Each row was made from one walk, in order. Every step used is in the known rows, and no mark comes twice. Write each row's walk.
Each row is shifted at random along 7 fixed directions that mean nothing.
Known rows
s, p, x, f: [ 148  -43   21  -23 -103  -55   79  126  -30   15   -3  -47   15  -69
   -4   12  -38    4  -19  -34   20  -20  -52  -59  -16    2   18   82
  -13  -15  -66  -93  169 -169  125   37  159    6   77   77  -75   45
  -16   29  146   16  123   61  -49  113   15]
c, v, s, f, p: [ 234  196  -19 -119 -410  -85  -16   17 -332 -440 -154   57  220  100
  -59 -316 -406 -207 -103   31   88  -12 -245  -66  105   12  253   55
 -322  -78 -157  134   50   74    2   -3  263 -124   51 -481 -195   36
   46  135  -12 -217 -111   41   13   91   30]
k, f, p, s, h, x: [ 138  133   18    9  -39  285  -70  255   52 -108   96  127  147   42
 -140 -163  120 -109  -40   88  -55 -152  -66  385   -7  318   13  -30
  118   47    3 -154  202  -93   85   85   -7   65 -194  -16  -90   43
  -96   18   76 -165 -172  290   65  102 -242]
f, p, s, v: [-306 -193    6  -62  280  -79  -47 -111  307  314   77  308 -232   64
 -145   99  178 -107  -59   52  192  -21  273   78 -217   -9  -41   -9
   72  130   44 -153  -39   45  140  -37  -53  147  -59    2   -6   58
  -87  -30 -109  -16 -265 -176 -288 -252  180]
v, s, f, p, x, t, c: [  -7 -169  175   89  -18  -14  152 -104   54   44 -229  231  149 -110
  134  -44 -263 -101   17  -80  228  202   26 -112  -13 -320   73  139
 -189  113 -227  162 -114  127   39  200  -33   55  -24 -118 -137 -111
  108  287  -52 -133  141  -42 -122   25  414]
p, f, s, x: [  21   58  -14  -38  -37   68  289  286  152   72 -223   14  101    6
   62 -106   96 -308  -74  -15  238  150 -154 -171  -69 -128   14 -160
  -77 -150 -130   18   83 -111  -12  168 -183   -7 -205 -223 -122 -214
 -153  269 -276 -387 -181  282 -236 -102  122]
s, f, p, t, x, k: [ 363   40 -127 -133 -200   51  335  187  -67  -18 -149 -170   49  -88
   76  127  148  -93 -136 -110  -39   90 -302  -51  -56  -48   49 -315
 -180 -303 -223 -161  228 -319  -18   36   -4 -170  -96  -85 -124 -214
  -80  130   30  110   55  221  -39  145  -61]
c, t, v, s: [  -5  -42  -87  153 -163   22 -128 -326 -139 -181 -132  113  -44   51
   35  141 -131  131 -149  -55 -300  -25   49   -8 -134   29   72  -71
 -141  -14   80  168 -244  286  -53 -135    0  -53  216 -136  268   51
  112  -68 -146  173 -149 -225  218   43  -45]
k, v, s, x, p, f: [ 221   89   46  187  103  145  -87   14   81  102 -132   19  107 -143
    6  140 -270  121  -29 -100 -246  -84  -93  -14   91  -40   68 -172
 -141 -136 -167   75  -58   34   19  -74 -115  -43  -14 -129  -35 -220
   56   23  -21   -2 -164  -54  167  -85  339]
p, s, x, f: [  83 -104   47  178 -117   88  104  130   54   46  -51   14  111  -42
  108   42  102  -49   45  -10   20   46   37   19 -124  -23  -71  147
  119  112  -50   82   90  -26   86  118   19   84    4   81   91   72
    5  115   50  -76  111  124  -25  147   16]
x, k, h, s: [ -43  219  -39  104   88  -60   -1  -35  -72 -156   10 -149  -29    7
  196  -75  -69  -63  226  -18  -59  -56 -263  -40  103   40   -5 -193
 -151 -112   84  123   63  -11 -169 -187 -244  -66 -140 -193  -97 -209
  130 -209 -129  -85   58  -44  -19 -196  143]
f, s, p, x, t, c, k, h: [ 109  182   82 -143 -195  -17   60  161 -198  -67  -14 -139  179   97
 -109 -204 -151  -11  -93   83  149  -25 -162 -214  152  -98   60  112
  -12 -171  -42   33   36   29   34  189  185    3   28 -166   60   57
 -104  121   27 -176  -65  207  -74  -15  -85]
h, f, p, t, v, s, x: [-344 -104 -134  -42  347  -75  -26   44  370  281   68  -72 -213 -101
   37  123  262    5   87   90  153  129  192  -94   60  -31  -89 -122
  155   61  167 -183 -149 -118 -136 -149 -218   40  -23  316 -167 -126
   -9  -47 -126  -61   18  -25 -103 -147  -19]
p, s, x, t, c, f: [-258 -211  145  141  -46  -56  212 -140   70   41 -170  209  -19   36
  132  -85  -39  -91   12  -85  241  105    6 -164 -179 -171    7  231
   -5  185   41  120 -136  195   55  259  -66  179  -49    9   75   43
  -30  181 -135 -148   44 -101 -223 -147  264]
x, f, p, t, v, s, h: [ -79 -151  -16   95   12   84   66   46  176   74 -102  -26  107  -65
  205   34  184 -126   82   61  109  189  105  -36   15 -163  -27   76
   42   99  -30  156  -41   59  -63   43  -68   21  -45   35   27  -36
  122  159  -96 -118  174  110  -96   99  -42]
h, f, p, s, x: [  33  -93  -51   88  111  107  180  269  271  152  -96  105   21  -21
   60   71  195 -164  -89  -66  182  138  -19  115 -125   12 -104 -255
   14   30 -151 -104    6 -265  -82  114 -273  -15 -253   40 -213 -215
  -47  172 -100 -155 -121  173  -35  -26  103]
s, h, f, p, t, c, k: [  33  112  -87 -353 -179 -585  126   12 -335  -88  175 -376 -246   94
 -137  -14 -113  137  118  -90  195   40 -100 -233   55  -77  -61   78
   27  -88   41 -134  148 -254  -81 -143  309 -158  133   57  -77  152
 -267 -210  265  363  188 -324   13 -106   -7]
k, f, s, h: [  73   87   -6   59 -156  -67  156  189 -200 -187  -87 -108  201  190
  199 -198  -16 -154  148 -110  282  129 -203   66  -61   18  -77  -56
 -140  -25 -123  138    7 -186 -137   75 -163 -159 -288 -261 -123  -84
   33   52  -61 -205   46  116   37  -58    4]
s, f, p, t: [  84  -20 -110 -236  -64  -69   85  187   37   31  -50  -30  -78  108
   -6 -117  115 -188 -128   18  186   79  -30  -39  -18   15   42  -94
 -110  -97  -73 -129  106 -260   40   27   51 -104  -88  -65 -229  -38
  -45  144  -34 -193  -27  178 -158   34 -177]
c, p, f, s, x: [  97  172   69 -276 -305  -76  104   53 -199 -302   20  144  -31   56
 -369 -229 -164 -168 -206  -22  -24 -213 -197  141 -115  211  126  192
   33  -41   92 -200  327  -56  234  134  317  102   56 -136  -61  209
 -412   19   88   31 -227   88  -53   -5  -33]
x, p, t, c, v, s, h, f: [ -72 -162  -32  132  115   97   -2  -48   90    4  -81  -67  -41  -29
  243    2   16  -23   77  -85  -75   69    9  -90   99  -68  -17  -73
  -14  111   19  181  -87  120 -102  -23 -128  -49  -34   37   48  -87
  217  -47  -48  -35  211  -47   48   78  -35]
h, x, s, f, p: [ 152  -69  -32  259  -63  149   40  173  116   59  -19   96  130  -88
  196  -12   -1  -99  118  -20   98  167   51  263  -57   15  -59    0
    8  147 -165  143   29 -195  -46   47 -236   10 -213   50 -184 -124
  142  204   66 -159  131  153  132  137  126]
f, p, t, x, k, h, s: [ -24   24   73   -1   40  287 -190 -124   60   -2  100  109   59  -51
 -164   31   78   -4  -50  152 -227 -136  131  228   37  122   67   73
  112   43   96  -11  106  196  149  -30   76  103   83    1  156  150
  -23    1   48   40 -120   78    9  119 -135]
v, s, x, f, p, t, c: [ 102   60   -5 -192   16   -2  -93   39   69   -8   62  -35  -82 -142
 -188  -24  -42   96  -81   88 -230 -156  -13  -28  175   26   81  104
   94  -42  113 -183  203   14  118  -17  293   63  163  192  -62   86
 -127  -85  127  122  106   31  -24  101 -106]
k, h, f, p, s, x, t, v: [  56   32   81  136   46  258  170  146  208   63 -123  106  192  -90
   79  -88   13 -227  -64   41  158   -6 -234   74   79  -61   74 -213
 -105  -57 -110  -75   28  -21  -60  232 -250  112 -301 -126 -208 -284
   34  221 -103 -247  -79  331 -140  -56  177]
t, p, x, k, h: [ -84  102  134  -64  -59  218   -9   -4  -49 -174 -108   34  166   75
   82 -184   62 -184   -1  162 -132 -147 -100 -243   -5    9  128  198
  -49  -84  142  137  121  342  168   49  153   48  164 -227  196  118
   28   48 -208 -410  -28  228 -298  140 -237]
x, k, v, s, h, f, p, t, c: [  18   84   29   16  166 -106   13   53   58  -36  -82 -128  113   26
  279  -44  -15 -112  208  -47  107   98 -162 -151  160 -242  -36 -188
 -188  -69 -143  209   -8   20 -239  -96 -165 -146 -199 -213 -212 -272
  191  -26 -144 -116  206  -43 -144  -65  220]
p, x, v, s, h, f: [ 285   77  174  202  -95  273   49  -97 -145 -115  -43   39  401  -93
  110   42 -118   72  183  -40 -186  -37 -147  151   24  -52   23  -18
  -18   53 -161   89  108  203   56   99   62   -5  -35 -144  122  -40
  158    3  115  110  157   86   99  221  115]
c, t, v, s, h, f, p, x: [  12  155  -48 -149  -94  -10   22  167  -18 -127   25 -136  115   13
  -36  -22   53  -93   43   98   43   -8  -56 -159   18   -8   80   16
   40 -100   62  -73   95    6  -33 -104  142  -60  141  -66  -22   44
 -154    3  -52 -116   -4  114  -85  122 -190]
h, v, s, x, t: [ 282  255   61  100   61   40 -231 -292 -174   81  214  -54   17 -131
 -113  137 -385  428  192  -17 -373 -291 -202  115  162   97   75  -63
 -110 -155   79 -192   53   55  131 -207  100   59   69   45  -57  -93
   87 -310  242  365   41 -167  184 -116  225]
s, h, x, f, p, t, c, k, v: [ -56  -55 -108  146  112  -82 -227  249  149  249  141 -247   15  185
  206  104  324  145  146   77   74  190  340  -48   24 -126 -297   94
  268   96  -16  362 -215  -64 -243 -120 -188  -79  -59  200  170   62
  136   75  -11 -119  164   11  122  112 -270]
p, t, x, v: [  91 -215  -64  192  -58  353  157 -205   74  142 -205   64   32   33
  204  262  299   76 -164 -101 -238   78  -37   37 -230  -34  -29 -270
  -78  -86  -29   20 -121  124   34   97 -210  -35  -56  -23  293 -104
  172  141 -140  106  -74  127    7  126 -168]
x, t, c, f: [ -32   65  -56   -8  -77 -122   95   98 -195  -90 -129 -129   44  168
  304 -143   11   72  134   26   66  187  -29 -533   -1 -119   19  174
 -143 -138   -9  204 -191   57  -90   58   29 -170  136  -53  124  -33
  146   58 -243 -374  192   44 -115   -8 -282]
x, k, f, s: [   7  -19   -2  148  274    3  -67  -36   62  118   61  176  -47  -26
  -95  180   37   86  -56  -89 -126  -21  150  221 -107   50 -140 -246
   -5   12 -166  -35 -120  -36  -99  -23 -205  -58  -89   16  106  -86
   15 -168  -65  234 -167 -237  176 -167  217]
h, f, p, t, c: [ -81 -166 -114 -133   70 -135   49  -29   29  -70    0   46 -327   66
   19   -9  184  -32 -127  -90    6   39   11   64  -41  121  -86 -129
  -30   73   66 -119   20 -183  -86   12  -55  -58  -84  150 -160  -26
   46  -90   13  120   64  -40   18   25 -222]
x, s, p, f: [  78 -110   -5   62  -68  -69  149   -2   15   58  -37   44 -120 -176
    1   87  -78  -19    1 -110    8   41  -19   69  -85   23   32   18
    7   45  -78  -60  145 -167  114   25   20   37   10   91  -55  -31
  -37    8  126  147   24  -86   34  -43  251]
c, t, x, p: [  65  -64  -54   32 -243  -48  100 -245 -196 -150 -125   27 -181   19
   10   99 -269   45 -124 -194 -182 -127 -210 -133 -190   57  173   -4
 -282 -123   80  -57   39   19  143 -112   83  -49  193 -151   48   56
  -84  -47   58  167  -69 -214   42  -26  108]
f, p, x, s: [-162 -320   32  180  125  158   -9  -89  319  266  -18  296 -112  -28
  -79  230  203  -38 -161  -24   45   69  332  246 -297  -13 -100   35
  179  234    5  -23  -89   38  101   74 -129  145    2  150  137  137
  -61  147  -19   88 -193 -106  -26  -19  137]
x, p, t, c, v: [-100 -229 -162   46  -60  -56  -65   63   13  121  -39 -191 -148  185
  260   45  260   77  -25   40   28  201  301 -348  -65 -114 -124  178
  101   46   83  282 -237   36  -56  -11    6  -95  189  180  268  166
  202   89 -100 -191  212   55    3  193 -496]
c, p, t, v, s: [-348 -298   42   84  -88  -10 -154 -563  -36 -162  -77  346 -198   95
  -75   49  -45   49 -188  -58 -149  -31  250  211 -237  102   30  231
   25  316  253  106 -264  382   98  -13   65  149  202   41  266  288
   63  -21  -68  242 -128 -336   93   -8  -19]
v, s, p, t: [ 169   34   30 -122 -170  -91  -83 -238 -199  -36  -45  -18   -2  -19
 -139   -7 -385  155  -59  -49  -83  -60  -56  -36   89  -28  167   44
 -183  -78  -12 -100   34   15  198  -67  300  -57  193 -104  -67   65
  -14  -25  145  179  -24 -178   58  -29  174]
c, k, f, s: [-106  140 -155  -80  -20  -94  -17  176 -178 -204   18  -59  -56  247
  -67 -169  114  -55  -81   14   78   10  -63  -38  -30  249  -66 -111
  -13  -58   32  -38 -131  -98 -172  -41  -66 -157  -65 -143   45   62
  -43 -118 -140 -166 -278  -13   83 -168 -298]
x, k, s, f: [ 148  124   21    5  153  102 -298  -19  -60 -113  221  171   -2 -127
 -206  -16  -19  135  -19   75 -444 -280  104  389   70  294    9  -21
  131   57  -12  -80  161   83   82  -99  113   43   62  138  119   93
   91 -322  152  231    8  -10  236  126 -131]
s, h, f, p, t: [ 342   55   28 -188 -176  -38   55  -60 -182 -103   57    8  -23   21
 -221  -29 -187   -3 -120 -126  -64 -151 -212  280   17  100   83 -160
 -134  -67 -103 -256  305 -194  129   41  227  -71  -93 -128 -191   26
 -161  -55  280  338  -19  -47   73   52   70]
x, k, v, s, p, t, c, f: [ 182   -8   58  115  -72    7 -154 -163 -151 -147 -145   67  167   47
   69   46 -171  176 -124  -99 -229   11   -7   32   70  -83   14  -65
 -154   -8 -181  278 -203  184 -103   33   63 -115   18 -132  124  -51
  228   12  -47  161   -2 -184  214   60  114]
k, f, p, x, t: [ 326  150    8 -113  -25   87   21  188  -73  107  -29  -26  152   70
 -144   16 -121  111 -141   -2   -6  -40  -72  -97   17  -11   82 -111
 -150 -261 -201 -240    7 -176   93   93  119 -145   56  -93  -74  -39
 -124  118   43  -71 -130  109  -10   -9  -62]
v, s, f, p, t, x, k: [ -98  -90  -87  -58 -125 -303  290 -153 -124 -146  -73 -162 -200 -108
  145  100  -13  -75  154 -184  211  135 -229  -18  -80  -35  -18  -10
 -122    5   30  -71  104 -281  -87 -134  -71  -41  -54   35 -266  -89
  -38  -67  131  269  201 -166  -22 -101  262]

Write each row's walk
[-146 -118   24  -90   -7 -209  120   23  148  344  -59 -133  -82   38
  -24   19 -129  -71  -36   -9  335  139  143 -445  -12 -430    7  101
   -8  -60  -11   81  -97   44   60   68   52   43  100  -30   39   48
 -204  209  -92 -121   37 -127 -275 -155  293] : f, s, x, p, t, c, v
[ -50  -64  -25   63  217   60   27  -54   94  165   77 -172  -80 -219
  118  164   27  126  222  -16 -131   13   32  -96  137  -11   -2  -60
   65    9   59 -112   32  -17    2 -129  -35  -16   80  229   33 -104
   86 -191   84  153  228  -70   51    4   17] : x, p, t, v, s, h, f
[ -16  102  -30 -144   36 -151  -17   54   10 -127    7  -87  -27  -29
   -1 -143   10   -2   46   27   22  -48 -138   -9  155   -9    9   20
   -5  -16   75  -88   75  -56  -92  -16   70   -3  -67   94 -225  -16
  -17  -86   32   24  188    0  -64  -41  -23] : v, s, x, k, f, p, t, c
[ 115  115   41   81  109   -2   68 -136  -76  160   31 -169  -52 -200
  120  220 -203  303  268 -104 -209  -42 -170 -187   58  -17   -6   17
  -70 -167   53  -58    8  -68   94 -143  -69   -3   97  145  -37 -223
   34 -158   68  154  129  -81   84  -99  231] : h, v, s, x, t, p, f
[ 132  134  198    5  293  234 -268  181  129  343  269   81  320  -94
 -274  110  -12  158   49  229  -77  -88  387   96  127  -66  -54   65
  250  -13 -195  -72    9   70  163   77  138   43  132  123  193   67
  -32   14  109  -43 -101  128   62  125   38] : k, h, f, s, p, x, v
[ -56  -73   32  -60  175   21 -174  104  182  225   76  132   -1    1
 -180   34   13   62 -169   82   25   -1  331   -4    0 -103  -17   56
  154   35  -78   22 -151   85   25   60    6   52  110  138  122   83
  -53   89  -27  -53  -80   19    9   47  -32] : k, s, f, p, x, t, c, v
[-110  -85   61  213  -57  -92 -234 -368 -231  -61    6    2  -33  143
   33  140 -146  352   24  -63 -160  -14  158  -76  -51  -35 -100  205
   61  132   87  279 -362  346  -69  -85   49   13  230   -5  367  222
  181 -117   57  232  -52 -337  232  -25   -6] : p, x, t, c, k, v, s
[ 293  257 -126 -115 -185  -42  118  137 -296 -177   19 -326   59  -47
  -51   70  -57  248   16  -18  -98  -41 -300 -133  122  150   44  -98
  -69 -309    1 -289   35 -282  -86  -48  131 -167  115   73  -85  -68
  -88 -131  148  174   33  140  203   21 -280] : k, f, p, x, t, v, s
[-294 -111  -53 -156    3 -211  -92 -107   20 -176   90  115 -295   -9
 -209  -37   70  -52 -135   28   30  -86  137   73  -51  147   -8  134
  171  186  206  -60   -9   73  -21 -104  127  119  141  139    1  219
  -95 -160   52  143 -113 -168   21    6 -118] : t, c, v, s, f, p, x
[ 209  -30    0   51 -172  159 -106   18  -84  -78   57   -5  133  -42
  -65   13   37   25 -100   36  -87   34  107  416   72  119  -41  -45
   87   94  -95   98   16  -77  -33   76  -14   -6 -112   50   35   35
   88  102  175  160    8  178  328  260 -185] : k, h, s, f, p, t, v
[ -30  249 -115   20  114  -52  -78   74  -50   26  225 -440   18 -106
  151   67  186  217  416  122 -138  -34  -51  -94  203   71  -88  -11
  209 -113  206  -66   63  -57 -143 -276  -46  -38   61  264   69  -43
   40 -314   68  100  314   32   75    3 -234] : p, t, v, s, h, x, k, f
[  38  286  -16  -90   84    7   21  228    9  -41   72 -248   96  124
   61  -89  260  -44   43   72   -3  -79 -240  -69  128  -10 -121 -202
   48 -226   59   67   51  -74 -213   22 -160  -14 -279  -65  -19 -188
  -46  -66 -173 -111   -3  222  -91 -109 -150] : p, t, c, f, s, x, k, h, v
[  99   87 -141 -144  -95 -162   11   84 -111 -142 -112 -207  -86  220
   38  -56  -18  -61 -207  -72   59   44 -145 -160   86  -65   -6 -320
 -203 -211  -62  105 -114 -130 -252  -47  -94 -233  -78 -238  -92 -144
    0   38 -123  -35  -93  -16   72  -41 -121] : k, h, f, p, t, c, v
[ -24   76 -114 -160 -128   -5  141  203   83 -109 -182  -36   69   23
   33  -51   81 -253 -157   64  139   93 -107 -252  -45  -81  134 -120
 -123 -172  -21  -31  -18  -29  -76  -39    1  -74   63 -182 -106  -97
 -111  193 -249 -298 -142  188 -182   56 -110] : c, t, v, s, f, p, x
[ -26  -23   60  122 -253  136  267   16  -45 -131 -288   -9  355  105
  284 -204  -47 -358   35  -36  385  268 -248  -25    5 -229   81  -83
 -243   40 -207  323 -110   83 -150  190 -271  -44 -330 -446 -121 -177
  151  455 -153 -360  -17  191 -155   -6  242] : c, k, h, s, f, p, t, x, v
[ 338  231   28   99 -102  169  164  228 -235   41   14 -289  279    6
  210  -34 -191  161  296 -102   -7   52 -269  -71   78   14  -40  -19
 -104 -233 -101    8   92 -256   17   56 -120 -185 -111  -38  -59 -205
  -30   10   83 -138  206  237  168   55  -21] : k, f, s, h, x, t, p
[-130  141   66   81  292    2  -97   95  125  301  207 -134   79  -97
    4   28  -29  102  261  159  116   -7  130 -141  175 -115  -57   20
  129  -71   40  -52  -87    1  -55  -40 -148   64   -2  145   11 -114
  -11  -81  -22 -131   77   70  -41 -143  120] : k, h, f, s, x, t, v
[-500   95  -66 -287  223 -168 -229  142  173  134  265 -118 -149   56
 -183 -207  214 -165  107  369  267   23  347 -206  193   43   35  223
  277   91  249  -44  -66  111  -25 -185   97   91  152  121   42  215
 -110  -44 -112 -355 -127    7 -264 -139 -278] : c, k, h, s, f, p, t, v
[  88   18    3  -46  -95 -140  375  301  -23  -12 -183  -98  141  -17
  109   30  112 -109  -70 -107  246  251 -130 -278  -89 -241 -101 -105
  -45 -149 -247   93    1 -201 -155  216  -66 -107 -104  -56   -8 -178
 -122  181 -179  -84   47   92  -95  -27  132] : t, c, f, s, p, x, k
